Below is a small trained network, with its code and all its weights. Each question gives an input and a target symbol and asks what happens when units are switched off, that is, made to give their printed mean instead of their output.

import numpy as np


def w(rows, s, z=0):
    codes = np.array(rows[::2]) - 128.0
    scale = np.full(codes.shape[1], s)
    scale[-1] = z or s
    return codes * scale


def f(y):
    return y / 2 * (1 + np.tanh(0.7978845608 * (y + 0.044715 * y**3)))


def softmax(a):
    e = np.exp(a - a.max(-1, keepdims=True))
    return e / e.sum(-1, keepdims=True)


def log_softmax(a):
    a = a - a.max(-1, keepdims=True)
    return a - np.log(np.exp(a).sum(-1, keepdims=True))


def net(x, mask):
    ids = ['αγδεηλξπφψ'.index(c) for c in x.split()]
    T = len(ids)
    res = E[ids] + P[:T]
    u = 0
    for l in range(3):
        q, k, v = (res @ M[l].T for M in (Q, K, V))
        z = softmax(np.where(np.tri(T) > 0, q @ k.T / 2**0.5, -1e9)) @ v
        res = res + np.where(mask[u], z, O[l][:, -1]) @ O[l][:, :-1]
        u += 1
        y = f(res @ A[l][:, :-1].T + A[l][:, -1])
        res = res + np.where(mask[u : u + 4], y, B[l][:, -1]) @ B[l][:, :-1]
        u += 4
    return log_softmax(res[-1] @ U[:, :-1].T + U[:, -1])


Q, K, V, O, A, B = {}, {}, {}, {}, {}, {}
E = w([
[145,32,137],'α',
[135,143,180],'γ',
[4,110,147],'δ',
[145,129,162],'ε',
[164,105,136],'η',
[55,21,135],'λ',
[125,124,115],'ξ',
[120,125,83],'π',
[184,251,191],'φ',
[134,176,201],'ψ',
],0.018)
P = w([
[76,167,116],'0',
[84,127,102],'1',
[139,161,23],'2',
[85,94,163],'3',
[160,142,37],'4',
[89,67,197],'5',
[180,125,55],'6',
[97,50,229],'7',
[196,117,72],'8',
[100,44,254],'9',
],0.0088)
Q[0] = w([
[246,148,108],'L0H1',
[118,158,152],'L0H1',
],0.014)
K[0] = w([
[232,6,159],'L0H1',
[172,160,88],'L0H1',
],0.012)
V[0] = w([
[218,35,150],'L0H1',
[1,127,121],'L0H1',
],0.0045)
O[0] = w([
[175,2,228,100],'L0H1',
[135,143,195,2],'L0H1',
],0.0069,0.00088)
A[0] = w([
[76,133,88,125],'L0N1',
[248,137,67,4],'L0N2',
[220,187,119,113],'L0N3',
[121,154,57,85],'L0N4',
],0.012,0.0046)
B[0] = w([
[84,130,254,130],'L0N1',
[83,206,200,158],'L0N2',
[173,102,95,255],'L0N3',
[156,98,117,126],'L0N4',
],0.012,0.0064)
Q[1] = w([
[211,251,127],'L1H1',
[229,56,86],'L1H1',
],0.015)
K[1] = w([
[255,138,113],'L1H1',
[143,93,199],'L1H1',
],0.021)
V[1] = w([
[163,164,248],'L1H1',
[1,154,30],'L1H1',
],0.0062)
O[1] = w([
[129,157,43,241],'L1H1',
[136,2,216,3],'L1H1',
],0.007,0.0045)
A[1] = w([
[89,81,106,3],'L1N1',
[121,110,119,78],'L1N2',
[216,154,190,95],'L1N3',
[135,119,254,219],'L1N4',
],0.015,0.0029)
B[1] = w([
[2,155,93,149],'L1N1',
[67,76,113,122],'L1N2',
[48,46,117,254],'L1N3',
[138,181,83,215],'L1N4',
],0.012,0.0077)
Q[2] = w([
[85,128,59],'L2H1',
[4,152,215],'L2H1',
],0.017)
K[2] = w([
[194,136,73],'L2H1',
[219,195,249],'L2H1',
],0.015)
V[2] = w([
[222,237,188],'L2H1',
[204,61,2],'L2H1',
],0.0061)
O[2] = w([
[126,222,161,60],'L2H1',
[254,79,122,251],'L2H1',
],0.0081,0.0028)
A[2] = w([
[2,48,248,2],'L2N1',
[252,115,139,43],'L2N2',
[175,95,234,236],'L2N3',
[70,85,247,231],'L2N4',
],0.0065,0.0045)
B[2] = w([
[187,107,87,214],'L2N1',
[45,107,96,137],'L2N2',
[252,77,121,172],'L2N3',
[107,126,193,249],'L2N4',
],0.025,0.0011)
U = w([
[189,8,121,83],'α',
[167,188,159,56],'γ',
[76,140,119,42],'δ',
[218,185,180,132],'ε',
[226,134,177,221],'η',
[59,43,84,2],'λ',
[138,118,181,145],'ξ',
[114,68,182,198],'π',
[186,166,2,172],'φ',
[156,130,181,177],'ψ',
],0.0089,0.0045)

Each question gives the input, a string of symbols that net reads in full, and the target symbol t.
The units are the heads (2 rows each of Q, K, V and O) and the neurons (one row each of A and B). Each row of codes is followed by its name. A weight is (code - 128) times the scale printed after its matrix; where a second scale follows, it is the last column's (O, A, B and U).
mask holds one flag per unit, layer by layer, with each layer's heads first. A switched-off unit (its flag False) gives its mean, the last column of its rows in O or B, instead of its output. The means were averaged over made-up inputs and are rounded, as every weight is.
A unit's drop is (log p(t) with every unit on - log p(t) with that unit switched off) / (log p(t) with every unit on - log p(t) with every unit switched off).
The circuit of an input: a set's keep is (log p(t) with only the set's units on - log p(t) with every unit switched off) / (log p(t) with every unit on - log p(t) with every unit switched off). Starting from the 12 units with the biggest drops (on a tie, the unit counted first), units are removed one at a time, each time the one whose removal leaves the highest keep (on an exact tie, the one counted first), for as long as the keep stays at least 0.8.
units of the circuit, in order: the units of the circuit, biggest drop first
most important unit: the unit with the biggest drop
k most important neurons: the k neurons with the biggest drops, biggest first
top k neurons in layer l: the k neurons of layer l with the biggest drops, biggest first
drop of u: that unit's drop, to one decimal
input φ φ φ ε α ε ε ε α δ, target δ: most important unit	L1N4
input φ η φ ε, target η: top 2 neurons in layer 0	L0N2, L0N3
input α π ε φ ε ξ ψ α γ, target α: units of the circuit, in order	L0H1, L2H1
input η ξ α ε ξ, target α: 4 most important neurons	L1N1, L1N4, L0N1, L2N3
input λ ε α ξ α φ, target φ: units of the circuit, in order	L1H1, L0N3
input φ ε ξ ε π α ξ, target α: top 2 neurons in layer 0	L0N2, L0N1
input γ φ ε ε, target η: 2 most important neurons	L1N1, L0N2
input γ φ γ φ δ λ ξ, target λ: units of the circuit, in order	L2H1, L1N1
input π φ φ ε α α φ ε δ, target δ: units of the circuit, in order	L0N3, L1N1, L2H1, L1N3
input δ ε ψ φ ξ π φ φ, target φ: units of the circuit, in order	L1H1, L0N2
input φ φ ψ δ ε, target δ: 3 most important neurons	L1N1, L1N3, L0N1
input ψ φ φ φ ε φ φ φ ψ, target φ: units of the circuit, in order	L1H1, L0N2
input α α φ η, target α: units of the circuit, in order	L2H1, L0N2
input ε φ ε π ξ φ ε λ ε, target λ: most important unit	L2H1
input α α δ α ε ε π, target α: top 2 neurons in layer 0	L0N1, L0N4
input ξ ψ φ λ ε, target λ: 3 most important neurons	L1N1, L2N3, L2N1
input δ α ξ γ ε, target α: units of the circuit, in order	L0N1, L1H1, L2H1
input η φ δ ε ξ ε φ λ η, target λ: 2 most important neurons	L1N1, L0N2
input π φ φ δ ε, target δ: top 3 neurons in layer 1	L1N4, L1N1, L1N3
input ε φ ε α α α γ, target α: most important unit	L0H1
input ε φ ε λ γ, target λ: 2 most important neurons	L1N1, L2N3
input δ φ η ε δ α φ α ε, target α: drop of L0N1	0.3
input δ φ φ λ η, target λ: drop of L2N1	0.0
input ψ λ γ, target λ: drop of L0N2	0.1
